Here is a tiny trained network, its code and every weight. The questions are about switching its units off for an input and a class, where a switched-off unit gives its printed mean instead of its output.

import numpy as np


def w(rows, s, z=0):
    codes = np.array(rows[::2]) - 128.0
    scale = np.full(codes.shape[1], s)
    scale[-1] = z or s
    return codes * scale


def f(y):
    return y / 2 * (1 + np.tanh(0.7978845608 * (y + 0.044715 * y**3)))


def log_softmax(a):
    a = a - a.max(-1, keepdims=True)
    return a - np.log(np.exp(a).sum(-1, keepdims=True))


def net(x, mask):
    res = np.array(x, float).reshape(1, 7) / 4 @ E
    y = f(res @ A[0][:, :-1].T + A[0][:, -1])
    res = res + np.where(mask, y, B[0][:, -1]) @ B[0][:, :-1]
    return log_softmax(res[-1] @ U[:, :-1].T + U[:, -1])


A, B = {}, {}
E = w([
[194,113,121],'x0',
[90,116,159],'x1',
[103,56,99],'x2',
[112,84,253],'x3',
[141,187,157],'x4',
[40,141,105],'x5',
[97,51,123],'x6',
],0.0074)
A[0] = w([
[105,44,152,85],'n1',
[131,104,169,67],'n2',
[52,229,148,253],'n3',
[148,122,2,232],'n4',
[182,182,17,119],'n5',
[102,46,130,85],'n6',
[127,132,167,158],'n7',
[235,141,203,197],'n8',
[214,150,225,173],'n9',
[128,75,167,92],'n10',
[75,25,103,161],'n11',
[99,125,159,50],'n12',
[182,184,58,255],'n13',
[126,126,86,119],'n14',
[112,85,161,45],'n15',
[151,57,117,158],'n16',
[163,147,178,137],'n17',
[80,42,94,179],'n18',
[81,13,98,163],'n19',
[208,98,231,166],'n20',
],0.0088,0.0037)
B[0] = w([
[175,107,163,166],'n1',
[155,161,134,129],'n2',
[14,158,66,228],'n3',
[140,92,29,255],'n4',
[195,189,19,232],'n5',
[192,85,152,160],'n6',
[107,174,193,150],'n7',
[144,246,194,236],'n8',
[139,208,205,225],'n9',
[172,124,172,149],'n10',
[152,13,167,209],'n11',
[121,157,120,120],'n12',
[112,207,55,254],'n13',
[145,122,95,138],'n14',
[155,120,88,131],'n15',
[95,73,141,171],'n16',
[139,162,169,158],'n17',
[163,2,112,202],'n18',
[131,23,158,217],'n19',
[163,153,237,227],'n20',
],0.006,0.0055)
U = w([
[196,171,45,21],'0',
[10,151,124,135],'1',
[121,135,101,252],'2',
[115,167,130,226],'3',
[144,66,120,71],'4',
[94,85,154,173],'5',
[158,179,209,30],'6',
],0.012,0.0038)

Each question gives the input, the list of numbers given to net, and the class t.
The units are the neurons (one row each of A and B). Each row of codes is followed by its name. A weight is (code - 128) times the scale printed after its matrix; where a second scale follows, it is the last column's (A, B and U).
mask holds one flag per neuron, in row order. A switched-off neuron (its flag False) gives its mean, the last column of its row in B, instead of its output. The means were averaged over made-up inputs and are rounded, as every weight is.
A unit's drop is (log p(t) with every unit on - log p(t) with that unit switched off) / (log p(t) with every unit on - log p(t) with every unit switched off).
The circuit of an input: a set's keep is (log p(t) with only the set's units on - log p(t) with every unit switched off) / (log p(t) with every unit on - log p(t) with every unit switched off). Starting from the 12 units with the biggest drops (on a tie, the unit counted first), units are removed one at a time, each time the one whose removal leaves the highest keep (on an exact tie, the one counted first), for as long as the keep stays at least 0.8.
circuit, biggest first: the units of the circuit, biggest drop first
most important unit: the unit with the biggest drop
top k neurons: the k neurons with the biggest drops, biggest first
drop of u: that unit's drop, to one decimal
input [8,-1,6,5,2,-6,7], class 6: circuit, biggest first : (n20 n8)
input [-8,1,2,7,8,8,7], class 5: most important unit : n11
input [7,4,-8,-2,-5,-7,0], class 6: circuit, biggest first : (n8 n9)
input [4,4,1,-2,6,-4,6], class 6: top 3 neurons : (n3 n4 n5)
input [7,-3,-4,0,-1,-4,-2], class 6: top 3 neurons : (n8 n9 n20)
input [3,1,-2,4,-1,0,-1], class 6: drop of n4 : 0.1
input [-8,-6,5,-8,5,6,1], class 0: drop of n5 : 0.5
input [-8,6,-6,-2,-4,3,7], class 5: drop of n11 : 0.3
input [4,4,0,8,-7,-7,7], class 6: top 3 neurons : (n20 n8 n9)
input [-1,-4,-6,1,3,7,4], class 1: drop of n3 : 0.3
